Here is a tiny trained network, its code and every weight. The questions are about switching its units off for an input and a target symbol, where a switched-off unit gives its printed mean instead of its output.

import numpy as np


def w(rows, s, z=0):
    codes = np.array(rows[::2]) - 128.0
    scale = np.full(codes.shape[1], s)
    scale[-1] = z or s
    return codes * scale


def norm(h):
    return h / np.sqrt((h * h).mean(-1, keepdims=True) + 1e-5)


def f(y):
    return y / 2 * (1 + np.tanh(0.7978845608 * (y + 0.044715 * y**3)))


def softmax(a):
    e = np.exp(a - a.max(-1, keepdims=True))
    return e / e.sum(-1, keepdims=True)


def log_softmax(a):
    a = a - a.max(-1, keepdims=True)
    return a - np.log(np.exp(a).sum(-1, keepdims=True))


def net(x, mask):
    ids = ['αγζθλσψ'.index(c) for c in x.split()]
    T = len(ids)
    res = E[ids] + P[:T]
    r = norm(res)
    for j in range(2):
        rows = slice(3 * j, 3 * j + 3)
        q, k, v = (r @ M[0][rows].T for M in (Q, K, V))
        z = softmax(np.where(np.tri(T) > 0, q @ k.T / 3**0.5, -1e9)) @ v
        o = O[0][rows]
        res = res + np.where(mask[j], z, o[:, -1]) @ o[:, :-1]
    y = f(norm(res) @ A[0][:, :-1].T + A[0][:, -1])
    res = res + np.where(mask[2:10], y, B[0][:, -1]) @ B[0][:, :-1]
    return log_softmax(norm(res)[-1] @ U[:, :-1].T + U[:, -1])


Q, K, V, O, A, B = {}, {}, {}, {}, {}, {}
E = w([
[94,196,118,149,89],'α',
[75,64,37,132,2],'γ',
[21,149,122,93,170],'ζ',
[60,195,124,81,130],'θ',
[63,108,96,33,156],'λ',
[101,140,123,93,134],'σ',
[52,144,109,153,139],'ψ',
],0.0096)
P = w([
[211,101,46,199,164],'0',
[24,107,93,37,174],'1',
[45,117,121,65,158],'2',
[57,124,140,67,151],'3',
[72,132,167,71,145],'4',
[79,133,173,70,147],'5',
[85,132,193,82,137],'6',
[88,135,199,83,137],'7',
[93,140,210,79,138],'8',
[97,135,221,77,126],'9',
[104,139,227,76,129],'10',
[97,135,238,81,125],'11',
[99,137,241,87,120],'12',
[105,135,254,76,108],'13',
],0.0058)
Q[0] = w([
[32,57,176,77,147],'head 0',
[94,167,58,95,2],'head 0',
[88,234,142,101,83],'head 0',
[167,39,152,40,150],'head 1',
[212,17,148,174,179],'head 1',
[153,119,102,117,52],'head 1',
],0.013)
K[0] = w([
[201,88,129,163,199],'head 0',
[107,166,18,96,122],'head 0',
[179,206,83,174,127],'head 0',
[218,93,171,120,147],'head 1',
[126,105,249,143,82],'head 1',
[131,101,83,131,61],'head 1',
],0.016)
V[0] = w([
[19,120,146,92,154],'head 0',
[147,37,166,217,245],'head 0',
[103,168,146,10,140],'head 0',
[24,87,98,117,69],'head 1',
[112,100,141,132,179],'head 1',
[75,174,133,234,158],'head 1',
],0.012)
O[0] = w([
[202,74,180,177,202,120],'head 0',
[239,192,87,225,43,135],'head 0',
[80,1,189,166,179,31],'head 0',
[216,157,200,81,250,254],'head 1',
[195,120,133,164,180,151],'head 1',
[197,60,82,25,178,197],'head 1',
],0.0078,0.007)
A[0] = w([
[96,128,121,82,68,107],'neuron 0',
[131,157,134,150,93,145],'neuron 1',
[64,150,77,175,186,74],'neuron 2',
[98,88,153,109,180,118],'neuron 3',
[73,100,134,207,132,255],'neuron 4',
[132,141,183,115,98,89],'neuron 5',
[138,139,117,232,126,185],'neuron 6',
[180,4,92,82,74,176],'neuron 7',
],0.017,0.0037)
B[0] = w([
[139,150,179,157,216,226],'neuron 0',
[76,105,161,80,31,148],'neuron 1',
[142,69,34,88,116,128],'neuron 2',
[163,153,203,142,41,255],'neuron 3',
[87,235,79,187,227,172],'neuron 4',
[208,115,79,153,132,138],'neuron 5',
[57,139,111,79,224,158],'neuron 6',
[37,115,6,49,197,166],'neuron 7',
],0.014,0.0056)
U = w([
[64,180,17,41,197,243],'α',
[174,198,220,76,109,229],'γ',
[211,22,92,132,180,103],'ζ',
[50,24,166,59,97,37],'θ',
[79,151,139,243,182,54],'λ',
[48,172,83,144,9,56],'σ',
[229,165,2,107,52,2],'ψ',
],0.0096,0.0045)

Each question gives the input, a string of symbols that net reads in full, and the target symbol t.
The units are the heads (3 rows each of Q, K, V and O) and the neurons (one row each of A and B). Each row of codes is followed by its name. A weight is (code - 128) times the scale printed after its matrix; where a second scale follows, it is the last column's (O, A, B and U).
mask holds one flag per unit, heads first, then neurons. A switched-off unit (its flag False) gives its mean, the last column of its rows in O or B, instead of its output. The means were averaged over made-up inputs and are rounded, as every weight is.
A unit's drop is (log p(t) with every unit on - log p(t) with that unit switched off) / (log p(t) with every unit on - log p(t) with every unit switched off).
The circuit of an input: a set's keep is (log p(t) with only the set's units on - log p(t) with every unit switched off) / (log p(t) with every unit on - log p(t) with every unit switched off). Starting from all 10 units, units are removed one at a time, each time the one whose removal leaves the highest keep (on an exact tie, the one counted first), for as long as the keep stays at least 0.8.
circuit, biggest first: the units of the circuit, biggest drop first
unit that matters most: the unit with the biggest drop
k most important neurons: the k neurons with the biggest drops, biggest first
which heads matter: for each layer, one digit per head in row order, 1 if its drop is at least 0.15 and else 0, layers parted by /
drop of u: that unit's drop, to one decimal
input θ σ ζ λ θ θ λ α ψ θ α α, target θ: circuit, biggest first	[head 0]
input γ γ γ γ, target γ: circuit, biggest first	[head 1; head 0; neuron 3]
input ψ λ λ ζ ζ, target ψ: which heads matter	10
input λ λ ψ α σ, target λ: circuit, biggest first	[head 0; head 1]
input ζ ψ θ ψ γ λ ψ σ σ, target ζ: circuit, biggest first	[head 0; head 1]
input γ θ α ζ γ, target γ: which heads matter	11
input θ α λ α α α ζ, target θ: which heads matter	11
input σ α ψ θ ζ, target σ: 2 most important neurons	[neuron 1; neuron 7]
input θ ψ θ ζ α θ θ α α λ, target θ: which heads matter	10
input σ γ σ λ λ λ α ψ θ ζ ζ λ ψ σ, target σ: 2 most important neurons	[neuron 1; neuron 3]
input σ γ α ζ ζ ζ σ γ, target σ: which heads matter	11
input θ α α σ ψ θ θ γ ψ λ θ α θ ψ, target θ: 2 most important neurons	[neuron 3; neuron 7]
input α α σ ζ λ ψ α θ α ψ σ θ γ γ, target α: 2 most important neurons	[neuron 3; neuron 7]
input θ α α, target θ: most important neuron	[neuron 3]
input ψ λ λ λ ψ α θ θ θ ψ λ θ λ, target ψ: 2 most important neurons	[neuron 0; neuron 3]
input λ θ θ ψ ψ, target λ: 2 most important neurons	[neuron 4; neuron 3]
input ψ ψ α γ γ, target ψ: 2 most important neurons	[neuron 0; neuron 3]
input ζ γ α λ λ, target ζ: drop of head 0	0.8
input ζ α ζ ψ θ σ, target ζ: drop of head 0	0.6
input θ σ α θ λ ζ γ, target θ: unit that matters most	head 0
